Here is a tiny trained network, its code and every weight. The questions are about switching its units off for an input and a class, where a switched-off unit gives its printed mean instead of its output.

import numpy as np


def w(rows, s, z=0):
    codes = np.array(rows[::2]) - 128.0
    scale = np.full(codes.shape[1], s)
    scale[-1] = z or s
    return codes * scale


def f(y):
    return y / 2 * (1 + np.tanh(0.7978845608 * (y + 0.044715 * y**3)))


def log_softmax(a):
    a = a - a.max(-1, keepdims=True)
    return a - np.log(np.exp(a).sum(-1, keepdims=True))


def net(x, mask):
    res = np.array(x, float).reshape(1, 4) / 4 @ E
    y = f(res @ A[0][:, :-1].T + A[0][:, -1])
    res = res + np.where(mask, y, B[0][:, -1]) @ B[0][:, :-1]
    return log_softmax(res[-1] @ U[:, :-1].T + U[:, -1])


A, B = {}, {}
E = w([
[130,128,127,127],'x0',
[2,138,152,57],'x1',
[160,221,44,97],'x2',
[164,55,68,60],'x3',
],0.0098)
A[0] = w([
[138,199,91,125,110],'neuron 1',
[143,76,194,119,103],'neuron 2',
[147,171,70,118,151],'neuron 3',
[133,82,161,168,113],'neuron 4',
[75,135,110,103,100],'neuron 5',
[102,61,158,145,94],'neuron 6',
[166,150,90,180,244],'neuron 7',
[157,94,133,76,168],'neuron 8',
[132,55,165,205,131],'neuron 9',
[91,137,133,81,169],'neuron 10',
[188,114,143,141,189],'neuron 11',
[123,57,44,132,118],'neuron 12',
[122,176,181,159,107],'neuron 13',
[221,167,177,117,110],'neuron 14',
[95,198,148,248,128],'neuron 15',
[122,176,169,155,83],'neuron 16',
[69,182,140,61,125],'neuron 17',
[179,125,119,163,79],'neuron 18',
[154,178,90,122,114],'neuron 19',
[140,107,78,201,83],'neuron 20',
[209,162,106,164,146],'neuron 21',
],0.014,0.011)
B[0] = w([
[120,178,122,70,171],'neuron 1',
[139,209,117,88,169],'neuron 2',
[87,171,144,88,189],'neuron 3',
[128,185,148,30,166],'neuron 4',
[226,90,174,88,165],'neuron 5',
[139,166,104,49,169],'neuron 6',
[60,113,169,134,247],'neuron 7',
[33,134,81,116,183],'neuron 8',
[103,179,134,88,207],'neuron 9',
[135,72,191,149,205],'neuron 10',
[103,76,177,139,206],'neuron 11',
[52,83,48,86,177],'neuron 12',
[91,98,42,47,169],'neuron 13',
[147,104,168,78,173],'neuron 14',
[84,62,53,110,224],'neuron 15',
[167,89,46,57,151],'neuron 16',
[149,67,174,82,223],'neuron 17',
[213,104,138,63,159],'neuron 18',
[148,181,132,119,165],'neuron 19',
[254,87,132,87,153],'neuron 20',
[111,93,167,103,216],'neuron 21',
],0.0092,0.011)
U = w([
[93,80,9,92,91],'0',
[153,88,187,88,105],'1',
[116,255,127,55,87],'2',
[81,128,135,117,247],'3',
[55,139,153,198,181],'4',
[197,200,72,155,81],'5',
[170,214,92,213,95],'6',
[196,128,72,182,82],'7',
],0.013,0.012)

Each question gives the input, the list of numbers given to net, and the class t.
The units are the neurons (one row each of A and B). Each row of codes is followed by its name. A weight is (code - 128) times the scale printed after its matrix; where a second scale follows, it is the last column's (A, B and U).
mask holds one flag per neuron, in row order. A switched-off neuron (its flag False) gives its mean, the last column of its row in B, instead of its output. The means were averaged over made-up inputs and are rounded, as every weight is.
A unit's drop is (log p(t) with every unit on - log p(t) with that unit switched off) / (log p(t) with every unit on - log p(t) with every unit switched off).
The circuit of an input: a set's keep is (log p(t) with only the set's units on - log p(t) with every unit switched off) / (log p(t) with every unit on - log p(t) with every unit switched off). Starting from the 12 units with the biggest drops (on a tie, the unit counted first), units are removed one at a time, each time the one whose removal leaves the highest keep (on an exact tie, the one counted first), for as long as the keep stays at least 0.8.
circuit, biggest first: the units of the circuit, biggest drop first
top k neurons: the k neurons with the biggest drops, biggest first
drop when u is switched off: that unit's drop, to one decimal
input [7,8,6,-7], class 1: circuit, biggest first	neuron 17
input [1,-1,-3,-4], class 0: circuit, biggest first	neuron 15; neuron 13
input [-6,-4,-5,7], class 0: top 2 neurons	neuron 12; neuron 8
input [5,-7,-8,4], class 2: circuit, biggest first	neuron 9; neuron 2
input [5,7,-8,7], class 2: circuit, biggest first	neuron 2; neuron 6
input [-3,7,-6,-3], class 1: top 4 neurons	neuron 17; neuron 10; neuron 5; neuron 8
input [0,-2,-7,-8], class 0: top 3 neurons	neuron 15; neuron 13; neuron 16
input [-5,-7,7,-5], class 1: top 2 neurons	neuron 21; neuron 14
input [-3,6,-8,-7], class 2: drop when neuron 6 is switched off	0.3
input [-1,5,-8,-4], class 2: drop when neuron 6 is switched off	0.1
input [-4,-1,-7,5], class 2: drop when neuron 9 is switched off	0.1
